[ 1.43  1.18  0.46 -4.22  5.39 -2.22 -7.59  4.03 -3.96 -4.34  0.85] : diti
[-2.80 -0.33 -0.10 -2.08 -2.63  0.02 -3.16 -2.06  1.42 -0.63 -0.56] : kas
[-0.77 -0.32 -0.27 -0.69 -0.43 -0.56 -0.18 -0.53 -0.53 -0.43 -0.48] : suvu
[-2.18  1.26  4.27 -5.32  1.77 -1.09 -6.50  1.22 -0.08 -1.08  0.93] : kir
[-0.60 -0.27 -0.17 -0.72 -0.24 -0.63 -0.15 -0.48 -0.66 -0.18 -0.43] : sidug
[ 2.16 -7.10 -3.30  3.97  2.47  5.86 -5.87  4.27  1.17 -2.19 -6.70] : Baduf
[-3.03 -1.04 -2.40  3.14 -1.16  1.60  2.54 -3.32 -2.68  2.66  1.56] : saf
[-0.38  1.27 -1.47 -1.04  0.53 -2.39  0.53 -0.05 -2.39 -2.18  0.94] : goni
[-0.10 -2.08 -2.80  1.42 -3.16 -0.32 -0.56 -0.63 -2.06 -2.63  0.02] : bor
[-1.52 -0.64 -0.83 -1.08  0.41 -0.72  0.54 -0.16 -1.63 -1.03 -1.49] : zaleg
order: [-0.63 -2.08 -2.80  1.42 -2.63 -3.16 -0.56 -2.06 -0.10 -0.32  0.02] : bor
after: [-0.77] : [-0.32]
after: [-0.16] : [-1.63]
after: [1.27] : [-1.47]
after: [-3.30] : [3.97]
after: [-5.87] : [4.27]
order: [-0.63 -0.56 -2.80 -0.33 -0.10 -2.08 -2.63  0.02 -3.16 -2.06  1.42] : kas

[-0.66  0.95  0.02  1.26] -> kir
[ 0.03 -0.16 -0.38 -0.83] -> gef
[-0.83  0.03 -0.37 -0.16] -> sidug
[-7.98  0.39 -0.65 -3.47] -> kas
[ 4.55  1.46 -0.54 -2.51] -> diti
[-3.25  4.09  0.40  5.46] -> Liko
[-0.05 -0.22  1.50  0.06] -> suvu
[-0.09  0.99 -0.95  0.95] -> bor
[ 1.02 -1.79 -0.45 -0.34] -> Baduf
[ 0.74 -1.38 -0.95  1.60] -> goni
[ 0.77 -0.52 -0.78 -0.06] -> saf
[-2.51  1.46 -0.54  4.54] -> zaleg
after: [-1.79] : [-0.45]
order: [-0.16 -0.37  0.03 -0.83] : sidug
order: [-0.45 -0.34  1.02 -1.79] : Baduf
order: [ 4.54 -0.54  1.46 -2.51] : zaleg

[ 2.86 -0.23 -4.48  5.68 -2.59  3.88  3.36 -4.49 -5.32 -1.01 -1.85  5.97
 -1.52 -6.62 -1.66 -4.53  4.90 -7.59 -3.87 -7.03 -1.19  4.98  7.45 -3.75
 -0.07 -3.16 -2.85  4.53 -5.14 -5.23  0.06] : gef
[ 4.89  2.44 -4.50 -1.79 -4.61  2.65 -3.28 -1.34  0.12  4.51  1.17  3.20
  0.14  3.37  1.20 -3.30  2.07 -0.62 -1.96  2.57  1.59  3.12 -4.55 -0.25
  2.97 -2.92  2.85  0.87 -2.43  3.42 -1.79] : zaleg
[ 1.67  1.21  2.09  5.35 -1.08  2.68  4.22 -4.07  1.04 -1.34 -3.39  1.89
 -6.23 -2.06  1.23  4.12 -0.30 -2.27  3.00 -7.49 -6.74 -6.59  2.09  1.59
 -3.82 -1.91 -6.27 -1.20  0.72 -3.87 -1.97] : bor
[-0.20 -0.57 -0.05 -0.15 -0.24 -0.22  0.04 -0.23 -0.83 -0.26  0.11 -0.47
  0.09 -0.36 -0.45 -0.59 -0.46 -0.02  0.04 -0.13  0.06  0.25 -0.12 -0.27
 -0.38  0.07 -0.01 -0.22 -0.26 -0.11 -0.13] : Baduf
[ 2.69 -4.94  0.96  1.17 -4.00  4.40  0.52 -4.28 -4.52  2.18  4.80 -0.86
  0.98  3.38  0.40 -1.04 -4.22  2.06  2.90  1.30  1.92  3.06 -3.47 -0.93
 -4.62  2.34  3.40  0.27 -1.15  0.21 -2.35] : goni
[-1.69 -1.10 -1.27 -1.28 -0.33 -2.79 -0.84  0.05 -1.54 -1.02  3.39 -2.56
  0.69 -1.57 -1.45 -1.75 -0.58 -0.89 -1.07 -0.39  0.23  0.08 -0.53 -0.61
  0.32 -0.66 -0.28 -1.16 -1.19  0.02  0.48] : kir
[ 1.07 -2.59 -0.29 -1.72 -3.31  1.22 -1.80 -2.06 -1.86  1.58  2.07 -1.22
  0.01  3.01 -0.03 -0.39 -3.44  1.65  1.07  1.78  0.72  0.45 -5.14 -0.42
 -2.36  0.35  2.03 -1.34 -0.87  1.34 -2.47] : saf
[-4.94  0.96  2.69  4.40  1.30 -0.93  1.91  0.33  0.98  3.38 -4.00  3.40
 -4.62 -4.28 -2.35  0.27  0.40  2.18  1.17  2.06 -4.22 -1.04 -1.15  2.90
  0.52  0.21  3.06  2.34 -3.47 -4.52  4.80] : Liko
[ 0.89  1.96  0.47  2.39 -0.77  0.81  1.27 -2.18  2.54 -0.43 -3.03  1.08
 -4.37 -0.52  1.39  3.81  0.38 -1.65  1.12 -4.28 -4.70 -5.57  0.10  1.44
 -1.32 -2.22 -4.11 -1.32  0.55 -1.88 -1.26] : sidug
after: [-1.10] : [-1.27]
order: [-4.94 -4.62 -4.52 -4.28 -4.22 -4.00 -3.47 -2.35 -1.15 -1.04 -0.93 -0.86
  0.21  0.27  0.40  0.52  0.96  0.98  1.17  1.30  1.92  2.06  2.18  2.34
  2.69  2.90  3.06  3.38  3.40  4.40  4.80] : goni
after: [-3.31] : [1.22]
after: [-0.87] : [1.34]

[-2.16 -3.53 -2.61 -2.29  7.86 -7.38 -6.21  3.62  7.29] : saf
[-3.07 -3.42  0.18 -0.35  0.68 -1.64 -1.97 -2.60 -0.56] : Liko
[-1.15 -3.87 -5.58 -6.86  3.37 -0.60 -2.01 -1.51  7.34] : kas
[-7.31 -3.56  0.30 -0.26  0.73 -2.12 -2.42 -3.24 -0.98] : suvu
[-2.16 -3.53 -6.21 -7.38  3.62  7.86 -2.61 -2.28  7.29] : zaleg
[ 0.47  2.10 -3.54  2.42  2.25  0.55 -0.74 -1.48  3.76] : goni
[ 5.64  3.80 -0.19 -0.72  0.69 -0.59 -1.23 -1.52  0.43] : Baduf
[-0.38 -2.33  0.36 -0.24  0.71 -2.11 -2.25 -1.96 -0.82] : bor
[-3.07 -3.42  0.18 -0.35  3.56  7.91 -2.53 -2.19  7.22] : sidug
order: [-1.15 -2.01 -5.58 -0.60 -6.86  3.37 -3.87  7.34 -1.51] : kas
after: [-1.97] : [-2.60]
order: [-3.53 -6.21 -7.38  7.86 -2.61  3.62 -2.16 -2.29  7.29] : saf
order: [-2.61 -2.28  7.29 -3.53  7.86 -7.38 -2.16 -6.21  3.62] : zaleg
after: [-0.59] : [-1.23]

[ 0.07  0.61 -0.60  0.12 -7.89 -0.07 -0.07 -0.16] -> gef
[-0.03 -0.12 -0.06 -0.06  0.15 -0.01  0.29 -0.03] -> sidug
[ 0.44  0.40  0.62  1.03  5.21  0.06 -0.26  0.47] -> kir
[ 0.47  0.41  0.62  0.44 -0.26  0.06  5.21  1.03] -> kas
[ 5.21  1.02  0.40  0.62  0.06  0.47 -0.26  0.44] -> suvu
[ 0.06 -0.06 -0.28 -0.12  0.03  0.04 -0.46 -0.15] -> bor
[-0.28 -0.46  0.06 -0.12  0.04 -0.06  0.02 -0.15] -> diti
order: [-0.26  0.06  0.41  0.44  0.47  0.62  1.03  5.21] : kas
order: [-0.01  0.15 -0.03 -0.03 -0.06 -0.12 -0.06  0.29] : sidug
order: [ 0.03  0.06 -0.06 -0.28 -0.12 -0.46 -0.15  0.04] : bor
order: [ 0.47 -0.26  0.06  5.21  1.03  0.62  0.40  0.44] : kir
after: [0.61] : [-0.60]
order: [ 1.03  5.21  0.62  0.44 -0.26  0.47  0.06  0.40] : kir
order: [-0.15 -0.06  0.04  0.02  0.06 -0.28 -0.46 -0.12] : diti

[ 2.47 -2.66 -0.44  0.70  3.59 -0.51 -2.16  0.11 -3.89 -3.05  1.49  8.32
  0.12  0.69  1.71  0.76 -2.22  0.21  6.16 -0.16  2.02]  saf
[ 0.12  2.47 -3.89  0.83  3.59  1.49  0.22  0.70  6.16  0.76 -0.51 -2.66
 -2.22 -3.05 -0.16 -2.16  0.11  1.71  2.02  8.32 -0.44]  Baduf
[-0.44 -3.05  0.70  0.22  2.02  0.12 -0.51  0.83  6.16  0.11  1.71  2.47
  8.32 -2.66 -3.90  8.31  3.59 -2.22  1.49 -0.88 -2.16]  zaleg
order: [ 2.02 -0.16  6.16  0.21 -2.22  0.76  1.71  0.69  0.12  8.32  1.49 -3.05
 -3.89  0.11 -2.16 -0.51  3.59  0.70 -0.44 -2.66  2.47] : saf
order: [ 1.71  2.02  8.32 -0.44  0.12  2.47 -3.89  0.83  3.59  1.49  0.22  0.70
  6.16  0.76 -0.51 -2.66 -2.22 -3.05 -0.16 -2.16  0.11] : Baduf
order: [-0.51 -3.05  2.02  6.16  0.11  0.83  2.47  0.12  1.49 -2.66  0.70 -0.16
  1.71 -0.44  0.22 -3.89 -2.22  8.32  3.59  0.76 -2.16] : Baduf
asked: [ 0.12  2.47 -3.89  0.83  3.59  1.49  0.22  0.70  6.16  0.76 -0.51 -2.66
 -2.22 -3.05 -0.16 -2.16  0.11  1.71  2.02  8.32 -0.44] : Baduf
after: [8.31] : [3.59]
asked: [-0.44 -3.05  0.70  0.22  2.02  0.12 -0.51  0.83  6.16  0.11  1.71  2.47
  8.32 -2.66 -3.90  8.31  3.59 -2.22  1.49 -0.88 -2.16] : zaleg

